Below are the code and all the weights of a small trained network. Each question names an input and a class and asks about switching units off, where a switched-off unit gives its printed mean instead of its output.

import numpy as np


def w(rows, s, z=0):
    codes = np.array(rows[::2]) - 128.0
    scale = np.full(codes.shape[1], s)
    scale[-1] = z or s
    return codes * scale


def f(y):
    return y / 2 * (1 + np.tanh(0.7978845608 * (y + 0.044715 * y**3)))


def log_softmax(a):
    a = a - a.max(-1, keepdims=True)
    return a - np.log(np.exp(a).sum(-1, keepdims=True))


def net(x, mask):
    res = np.array(x, float).reshape(1, 4) / 4 @ E
    y = f(res @ A[0][:, :-1].T + A[0][:, -1])
    res = res + np.where(mask, y, B[0][:, -1]) @ B[0][:, :-1]
    return log_softmax(res[-1] @ U[:, :-1].T + U[:, -1])


A, B = {}, {}
E = w([
[28,156,47,167,188,83],'x0',
[175,136,122,14,208,108],'x1',
[168,255,72,116,63,66],'x2',
[130,126,127,129,130,128],'x3',
],0.0095)
A[0] = w([
[142,133,141,135,71,122,128],'N1',
[89,120,143,104,186,119,113],'N2',
[151,136,154,166,40,141,122],'N3',
[124,122,126,128,175,127,112],'N4',
[64,148,87,194,142,129,128],'N5',
[150,148,158,152,106,115,122],'N6',
[134,118,132,111,127,137,126],'N7',
[87,97,124,86,206,146,116],'N8',
[108,112,147,123,162,125,73],'N9',
[120,139,101,111,124,132,110],'N10',
[196,173,129,26,169,111,8],'N11',
[181,134,138,166,39,138,129],'N12',
[176,97,172,107,121,154,178],'N13',
[111,112,83,102,240,103,109],'N14',
[126,140,120,134,109,151,120],'N15',
[112,35,194,163,111,171,68],'N16',
[63,97,121,214,121,140,43],'N17',
[65,89,125,249,61,142,109],'N18',
[138,187,131,118,27,119,130],'N19',
[73,178,117,174,143,92,50],'N20',
[110,62,172,150,100,167,88],'N21',
[234,72,189,77,114,165,55],'N22',
[74,165,66,177,144,103,39],'N23',
[137,223,76,86,107,83,82],'N24',
[119,110,110,115,153,122,112],'N25',
[125,123,130,124,152,107,108],'N26',
[129,223,81,92,129,91,8],'N27',
[109,114,109,108,109,130,133],'N28',
],0.013)
B[0] = w([
[90,112,101,137,87,98,161],'N1',
[74,145,125,160,145,122,166],'N2',
[96,155,88,170,94,154,198],'N3',
[95,127,114,140,139,122,143],'N4',
[181,121,149,95,128,135,211],'N5',
[111,135,91,130,122,109,147],'N6',
[120,107,133,118,128,109,133],'N7',
[48,121,140,165,138,129,195],'N8',
[103,162,113,134,115,132,131],'N9',
[133,139,141,138,133,129,129],'N10',
[251,128,99,91,66,132,172],'N11',
[89,136,84,166,82,127,204],'N12',
[204,123,134,86,125,142,214],'N13',
[28,134,132,163,142,116,209],'N14',
[111,102,131,127,98,109,132],'N15',
[202,141,104,103,86,130,207],'N16',
[104,115,178,137,199,135,180],'N17',
[161,113,169,67,170,127,254],'N18',
[101,146,82,184,82,126,205],'N19',
[184,136,106,109,92,124,159],'N20',
[181,138,109,106,112,107,185],'N21',
[100,115,195,95,217,118,206],'N22',
[201,128,98,107,85,126,173],'N23',
[181,98,169,74,148,154,202],'N24',
[110,138,125,150,137,143,138],'N25',
[104,142,151,137,112,157,128],'N26',
[98,110,194,99,229,122,166],'N27',
[137,136,121,130,140,130,132],'N28',
],0.029,0.012)
U = w([
[225,119,86,87,57,142,178],'0',
[116,84,210,93,255,138,145],'1',
[24,158,56,225,87,123,5],'2',
],0.0078,0.0016)

Each question gives the input, the list of numbers given to net, and the class t.
The units are the neurons (one row each of A and B). Each row of codes is followed by its name. A weight is (code - 128) times the scale printed after its matrix; where a second scale follows, it is the last column's (A, B and U).
mask holds one flag per neuron, in row order. A switched-off neuron (its flag False) gives its mean, the last column of its row in B, instead of its output. The means were averaged over made-up inputs and are rounded, as every weight is.
A unit's drop is (log p(t) with every unit on - log p(t) with that unit switched off) / (log p(t) with every unit on - log p(t) with every unit switched off).
The circuit of an input: a set's keep is (log p(t) with only the set's units on - log p(t) with every unit switched off) / (log p(t) with every unit on - log p(t) with every unit switched off). Starting from the 12 units with the biggest drops (on a tie, the unit counted first), units are removed one at a time, each time the one whose removal leaves the highest keep (on an exact tie, the one counted first), for as long as the keep stays at least 0.8.
circuit, biggest first: the units of the circuit, biggest drop first
unit that matters most: the unit with the biggest drop
top k neurons: the k neurons with the biggest drops, biggest first
drop when u is switched off: that unit's drop, to one decimal
input [7,1,6,-1], class 1: top 3 neurons -> N27, N11, N16
input [0,-1,-4,8], class 0: unit that matters most -> N22
input [2,7,0,2], class 2: top 3 neurons -> N18, N22, N14
input [0,-6,-6,0], class 0: top 2 neurons -> N16, N22
input [-1,0,-7,-3], class 0: top 2 neurons -> N16, N21
input [2,1,7,-3], class 1: top 3 neurons -> N27, N16, N24
input [-8,1,-1,4], class 1: top 4 neurons -> N22, N23, N11, N20
input [-1,-8,-4,7], class 0: top 3 neurons -> N16, N22, N21
input [1,1,6,1], class 1: top 2 neurons -> N27, N24
input [5,2,0,-2], class 2: top 2 neurons -> N18, N22
input [2,4,4,-2], class 1: drop when N5 is switched off -> 0.0
input [-7,-5,-7,3], class 0: drop when N16 is switched off -> 2.0
input [5,7,7,-8], class 1: drop when N27 is switched off -> 9.6
input [-5,-5,-6,8], class 0: drop when N16 is switched off -> 0.9
input [-3,0,8,3], class 2: circuit, biggest first -> N19
